Below are the code and all the weights of a small trained network. Each question names an input and a class and asks about switching units off, where a switched-off unit gives its printed mean instead of its output.

import numpy as np


def w(rows, s, z=0):
    codes = np.array(rows[::2]) - 128.0
    scale = np.full(codes.shape[1], s)
    scale[-1] = z or s
    return codes * scale


def norm(h):
    return h / np.sqrt((h * h).mean(-1, keepdims=True) + 1e-5)


def f(y):
    return np.maximum(y, 0)


def log_softmax(a):
    a = a - a.max(-1, keepdims=True)
    return a - np.log(np.exp(a).sum(-1, keepdims=True))


def net(x, mask):
    res = np.array(x, float).reshape(1, 5) / 4 @ E
    u = 0
    for l in range(4):
        y = f(norm(res) @ A[l][:, :-1].T + A[l][:, -1])
        res = res + np.where(mask[u : u + 9], y, B[l][:, -1]) @ B[l][:, :-1]
        u += 9
    return log_softmax(norm(res)[-1] @ U[:, :-1].T + U[:, -1])


A, B = {}, {}
E = w([
[161,225,47,97,129,138,182,117,196],'x0',
[114,158,184,83,130,92,126,98,242],'x1',
[166,220,185,163,189,156,70,116,56],'x2',
[175,194,93,190,85,11,74,188,165],'x3',
[90,119,40,116,195,84,76,139,92],'x4',
],0.011)
A[0] = w([
[132,72,153,145,114,159,126,129,55,104],'L0N0',
[141,178,87,145,107,163,187,138,109,16],'L0N1',
[128,140,55,138,142,121,101,136,109,50],'L0N2',
[125,107,98,76,173,199,185,102,103,51],'L0N3',
[128,152,52,133,150,112,102,133,123,20],'L0N4',
[142,124,88,154,53,122,176,142,140,99],'L0N5',
[122,52,158,144,134,126,108,126,71,17],'L0N6',
[143,141,93,172,51,79,98,140,114,4],'L0N7',
[157,250,147,149,148,129,104,124,102,140],'L0N8',
],0.024,0.0037)
B[0] = w([
[82,153,212,181,41,160,134,92,10,212],'L0N0',
[231,59,73,62,103,140,70,87,118,186],'L0N1',
[130,151,126,104,201,58,119,72,77,196],'L0N2',
[41,116,109,207,204,77,171,116,190,225],'L0N3',
[92,144,84,81,100,45,118,88,67,199],'L0N4',
[205,91,95,162,117,164,216,134,199,208],'L0N5',
[155,166,90,110,82,216,10,188,165,201],'L0N6',
[182,108,139,134,158,110,111,239,173,213],'L0N7',
[52,148,167,171,138,173,4,185,172,247],'L0N8',
],0.019,0.016)
A[1] = w([
[157,104,60,100,139,82,91,115,40,115],'L1N0',
[37,125,77,107,118,155,155,117,77,55],'L1N1',
[84,134,199,165,157,113,102,129,122,152],'L1N2',
[115,130,196,63,79,150,128,49,243,126],'L1N3',
[144,89,161,165,177,111,243,49,90,82],'L1N4',
[146,116,90,33,132,4,143,82,50,47],'L1N5',
[82,24,91,147,183,215,172,82,77,4],'L1N6',
[63,71,146,144,122,138,104,160,45,93],'L1N7',
[208,196,164,112,153,202,224,110,23,149],'L1N8',
],0.019,0.0037)
B[1] = w([
[80,109,81,153,139,96,84,32,124,200],'L1N0',
[185,189,161,161,149,150,120,191,178,171],'L1N1',
[60,92,205,145,81,76,117,110,126,247],'L1N2',
[142,180,162,72,184,158,154,53,148,187],'L1N3',
[169,34,148,101,72,120,170,130,200,181],'L1N4',
[127,40,27,35,140,154,138,67,36,197],'L1N5',
[52,160,110,124,153,61,170,192,134,183],'L1N6',
[119,189,125,146,169,124,90,123,142,229],'L1N7',
[101,55,165,145,5,175,118,71,96,140],'L1N8',
],0.02,0.013)
A[2] = w([
[70,135,132,92,114,120,88,210,123,52],'L2N0',
[141,168,114,115,120,199,192,188,70,41],'L2N1',
[105,99,136,84,122,83,143,75,125,113],'L2N2',
[81,178,132,95,180,7,104,166,123,134],'L2N3',
[57,110,144,169,138,111,191,129,136,93],'L2N4',
[127,145,86,129,183,56,235,157,159,4],'L2N5',
[155,137,30,113,120,90,115,104,168,105],'L2N6',
[126,111,78,174,173,173,140,173,146,27],'L2N7',
[154,143,117,50,156,156,192,144,159,108],'L2N8',
],0.02,0.003)
B[2] = w([
[231,207,79,128,203,86,131,161,88,226],'L2N0',
[157,94,100,76,173,238,119,161,122,136],'L2N1',
[222,187,69,90,114,91,197,127,138,189],'L2N2',
[76,132,143,181,128,192,79,27,48,252],'L2N3',
[122,127,164,69,130,59,108,176,247,201],'L2N4',
[31,34,223,68,12,45,130,169,123,218],'L2N5',
[14,117,63,88,73,128,150,110,49,220],'L2N6',
[95,104,77,52,118,212,172,186,151,163],'L2N7',
[141,177,201,179,155,161,251,79,70,189],'L2N8',
],0.014,0.013)
A[3] = w([
[185,115,196,160,185,52,88,121,51,137],'L3N0',
[78,105,51,163,197,194,183,119,81,53],'L3N1',
[108,205,142,75,146,135,31,110,213,77],'L3N2',
[129,156,165,40,139,253,150,27,223,107],'L3N3',
[83,203,101,227,229,55,129,126,92,3],'L3N4',
[192,117,132,164,219,118,81,173,76,64],'L3N5',
[105,107,111,149,123,39,255,159,164,2],'L3N6',
[137,174,119,162,86,43,84,212,135,61],'L3N7',
[142,58,184,171,143,120,140,63,143,9],'L3N8',
],0.015,0.0024)
B[3] = w([
[120,190,81,204,155,130,190,98,171,199],'L3N0',
[184,93,84,253,98,49,130,127,161,159],'L3N1',
[130,158,53,168,191,83,135,221,160,253],'L3N2',
[69,135,165,185,198,109,134,27,113,195],'L3N3',
[89,191,124,115,177,81,141,97,164,240],'L3N4',
[139,128,105,139,118,182,143,113,220,178],'L3N5',
[107,109,181,85,131,100,152,192,166,230],'L3N6',
[149,82,159,62,230,130,106,116,146,210],'L3N7',
[186,248,130,93,97,30,186,217,100,155],'L3N8',
],0.017,0.012)
U = w([
[54,195,167,186,169,113,52,124,155,216],'0',
[181,144,180,115,154,150,184,31,135,2],'1',
[86,66,176,101,89,75,212,133,189,162],'2',
[107,78,41,97,112,89,120,50,71,142],'3',
[119,139,206,177,1,217,102,109,33,12],'4',
[234,98,118,115,119,178,94,191,170,113],'5',
],0.015,0.0038)

Each question gives the input, the list of numbers given to net, and the class t.
The units are the neurons (one row each of A and B). Each row of codes is followed by its name. A weight is (code - 128) times the scale printed after its matrix; where a second scale follows, it is the last column's (A, B and U).
mask holds one flag per neuron, layer by layer. A switched-off neuron (its flag False) gives its mean, the last column of its row in B, instead of its output. The means were averaged over made-up inputs and are rounded, as every weight is.
A unit's drop is (log p(t) with every unit on - log p(t) with that unit switched off) / (log p(t) with every unit on - log p(t) with every unit switched off).
The circuit of an input: a set's keep is (log p(t) with only the set's units on - log p(t) with every unit switched off) / (log p(t) with every unit on - log p(t) with every unit switched off). Starting from the 12 units with the biggest drops (on a tie, the unit counted first), units are removed one at a time, each time the one whose removal leaves the highest keep (on an exact tie, the one counted first), for as long as the keep stays at least 0.8.
units of the circuit, in order: the units of the circuit, biggest drop first
k most important neurons: the k neurons with the biggest drops, biggest first
k most important neurons of layer l: the k neurons of layer l with the biggest drops, biggest first
drop of u: that unit's drop, to one decimal
input [-5,5,-4,-2,-5], class 1: units of the circuit, in order	[L0N8, L1N3]
input [4,8,0,5,8], class 3: units of the circuit, in order	[L0N4, L1N5]
input [-8,2,-2,5,4], class 5: 4 most important neurons	[L0N6, L0N7, L0N3, L0N4]
input [-4,-2,-4,6,-8], class 5: 2 most important neurons	[L0N3, L0N7]
input [-8,-4,0,1,1], class 4: units of the circuit, in order	[L0N0]
input [4,-3,-4,-4,7], class 3: 3 most important neurons	[L0N4, L1N5, L0N2]
input [-6,8,0,-3,-6], class 1: 4 most important neurons	[L0N8, L1N3, L0N3, L0N7]
input [4,7,-6,5,3], class 2: 2 most important neurons of layer 0	[L0N5, L0N1]
input [5,-5,-2,7,-1], class 3: 2 most important neurons	[L0N4, L0N2]
input [-6,-6,1,-3,3], class 4: 3 most important neurons	[L0N0, L0N8, L1N8]
input [1,8,-1,0,-1], class 1: 2 most important neurons	[L0N8, L0N3]
input [-8,-3,2,-2,6], class 4: 4 most important neurons	[L0N0, L0N8, L0N3, L1N8]
input [-4,-6,-4,3,-4], class 4: 2 most important neurons	[L0N0, L0N8]
input [-5,6,-2,1,-3], class 1: 4 most important neurons of layer 0	[L0N8, L0N0, L0N3, L0N7]
input [4,-2,1,-6,4], class 2: 2 most important neurons	[L0N3, L0N8]
input [8,-8,4,7,-6], class 5: 2 most important neurons	[L0N8, L0N1]
input [-6,4,-8,3,1], class 2: 2 most important neurons of layer 0	[L0N8, L0N0]
input [-7,-6,3,4,-7], class 4: 2 most important neurons of layer 0	[L0N0, L0N3]
input [8,-3,-7,-4,2], class 2: 2 most important neurons of layer 0	[L0N3, L0N5]
input [2,-1,0,6,3], class 3: 3 most important neurons of layer 0	[L0N4, L0N2, L0N6]
input [-3,-8,1,0,-7], class 4: drop of L0N0	0.2
